Below are the code and all the weights of a small trained network. Each question names an input and a class and asks about switching units off, where a switched-off unit gives its printed mean instead of its output.

import numpy as np


def w(rows, s, z=0):
    codes = np.array(rows[::2]) - 128.0
    scale = np.full(codes.shape[1], s)
    scale[-1] = z or s
    return codes * scale


def f(y):
    return np.maximum(y, 0)


def log_softmax(a):
    a = a - a.max(-1, keepdims=True)
    return a - np.log(np.exp(a).sum(-1, keepdims=True))


def net(x, mask):
    res = np.array(x, float).reshape(1, 7) / 4 @ E
    y = f(res @ A[0][:, :-1].T + A[0][:, -1])
    res = res + np.where(mask, y, B[0][:, -1]) @ B[0][:, :-1]
    return log_softmax(res[-1] @ U[:, :-1].T + U[:, -1])


A, B = {}, {}
E = w([
[167,148,246,185,171],'x0',
[183,43,195,79,32],'x1',
[234,131,104,66,234],'x2',
[118,120,130,123,138],'x3',
[122,122,129,126,135],'x4',
[126,127,128,128,129],'x5',
[134,135,127,130,122],'x6',
],0.012)
A[0] = w([
[77,126,162,186,71,39],'neuron 1',
[171,126,131,59,157,88],'neuron 2',
[115,137,87,127,134,90],'neuron 3',
[173,141,116,75,156,34],'neuron 4',
[55,150,136,150,96,140],'neuron 5',
[104,138,131,150,117,97],'neuron 6',
[64,104,161,129,70,144],'neuron 7',
[160,98,158,101,94,137],'neuron 8',
[147,80,132,166,56,210],'neuron 9',
[161,82,166,88,87,154],'neuron 10',
[131,157,144,172,154,103],'neuron 11',
[113,147,92,189,167,132],'neuron 12',
[163,150,195,169,149,71],'neuron 13',
[88,107,142,117,131,14],'neuron 14',
[168,119,134,91,157,125],'neuron 15',
[157,148,100,138,162,81],'neuron 16',
[103,122,189,187,129,72],'neuron 17',
[150,140,127,117,178,155],'neuron 18',
[120,143,77,95,109,24],'neuron 19',
[70,98,79,82,94,44],'neuron 20',
[163,73,151,90,98,162],'neuron 21',
[79,164,123,163,118,127],'neuron 22',
[109,159,179,151,162,92],'neuron 23',
[130,109,160,174,160,81],'neuron 24',
[159,111,121,99,162,95],'neuron 25',
[118,164,91,159,156,193],'neuron 26',
[125,139,216,180,171,20],'neuron 27',
[149,85,153,92,97,156],'neuron 28',
[97,192,106,158,166,175],'neuron 29',
[112,137,7,93,74,29],'neuron 30',
[144,173,80,144,152,255],'neuron 31',
[176,161,124,83,153,144],'neuron 32',
[180,133,179,157,101,69],'neuron 33',
],0.018,0.0021)
B[0] = w([
[184,157,122,175,131,229],'neuron 1',
[190,192,155,185,82,218],'neuron 2',
[141,119,107,86,121,172],'neuron 3',
[216,179,113,193,96,208],'neuron 4',
[180,174,171,172,123,212],'neuron 5',
[138,137,164,178,134,160],'neuron 6',
[195,210,152,215,151,229],'neuron 7',
[52,122,144,90,227,209],'neuron 8',
[77,144,175,136,145,221],'neuron 9',
[71,134,184,91,174,234],'neuron 10',
[114,85,84,68,116,176],'neuron 11',
[20,116,185,89,252,205],'neuron 12',
[183,88,61,91,68,210],'neuron 13',
[154,145,131,137,108,147],'neuron 14',
[175,209,155,191,99,201],'neuron 15',
[83,138,140,178,131,187],'neuron 16',
[182,131,104,124,69,200],'neuron 17',
[122,177,142,158,107,198],'neuron 18',
[167,52,60,105,69,184],'neuron 19',
[201,96,74,111,65,213],'neuron 20',
[2,127,173,98,210,226],'neuron 21',
[107,166,187,205,191,193],'neuron 22',
[123,76,96,97,69,185],'neuron 23',
[149,70,104,84,25,174],'neuron 24',
[200,192,138,182,130,193],'neuron 25',
[93,108,198,72,191,202],'neuron 26',
[205,65,29,95,50,221],'neuron 27',
[20,64,205,67,206,212],'neuron 28',
[10,138,213,63,234,222],'neuron 29',
[177,76,32,84,66,253],'neuron 30',
[97,109,170,122,141,209],'neuron 31',
[173,217,136,159,148,210],'neuron 32',
[125,82,91,89,109,200],'neuron 33',
],0.0078,0.017)
U = w([
[55,95,179,61,150,254],'0',
[160,166,148,246,96,49],'1',
[157,34,41,30,52,25],'2',
],0.013,0.0031)

Each question gives the input, the list of numbers given to net, and the class t.
The units are the neurons (one row each of A and B). Each row of codes is followed by its name. A weight is (code - 128) times the scale printed after its matrix; where a second scale follows, it is the last column's (A, B and U).
mask holds one flag per neuron, in row order. A switched-off neuron (its flag False) gives its mean, the last column of its row in B, instead of its output. The means were averaged over made-up inputs and are rounded, as every weight is.
A unit's drop is (log p(t) with every unit on - log p(t) with that unit switched off) / (log p(t) with every unit on - log p(t) with every unit switched off).
unit that matters most: the unit with the biggest drop
k most important neurons: the k neurons with the biggest drops, biggest first
drop of u: that unit's drop, to one decimal
input [7,-8,-1,-2,3,4,-6], class 0: unit that matters most => neuron 29
input [-8,8,8,7,-8,-2,4], class 0: 4 most important neurons => neuron 28; neuron 21; neuron 10; neuron 8
input [0,7,-8,8,3,1,-3], class 1: 2 most important neurons => neuron 7; neuron 1
input [-6,-5,3,6,4,-4,7], class 2: 3 most important neurons => neuron 30; neuron 19; neuron 21
input [-6,-5,3,7,-8,-3,-5], class 2: 2 most important neurons => neuron 30; neuron 19
input [4,-7,7,-8,6,-5,7], class 0: 2 most important neurons => neuron 29; neuron 12
input [7,6,5,5,-6,1,-8], class 2: 3 most important neurons => neuron 27; neuron 13; neuron 29
input [8,2,7,-4,-2,-8,-6], class 2: 4 most important neurons => neuron 27; neuron 13; neuron 33; neuron 7
input [-3,3,-4,7,-7,-1,-3], class 1: 2 most important neurons => neuron 7; neuron 29
input [1,-1,2,4,0,-7,1], class 1: 2 most important neurons => neuron 28; neuron 21
input [6,-8,2,5,6,1,-2], class 0: drop of neuron 29 => 0.5
input [4,-7,-6,-6,2,6,-4], class 0: drop of neuron 29 => 1.1
input [0,-7,-7,3,-1,7,-5], class 0: drop of neuron 2 => 0.5
input [3,-2,4,1,1,8,-6], class 1: most important neuron => neuron 30
input [-4,7,7,-8,5,-4,3], class 0: 2 most important neurons => neuron 28; neuron 21
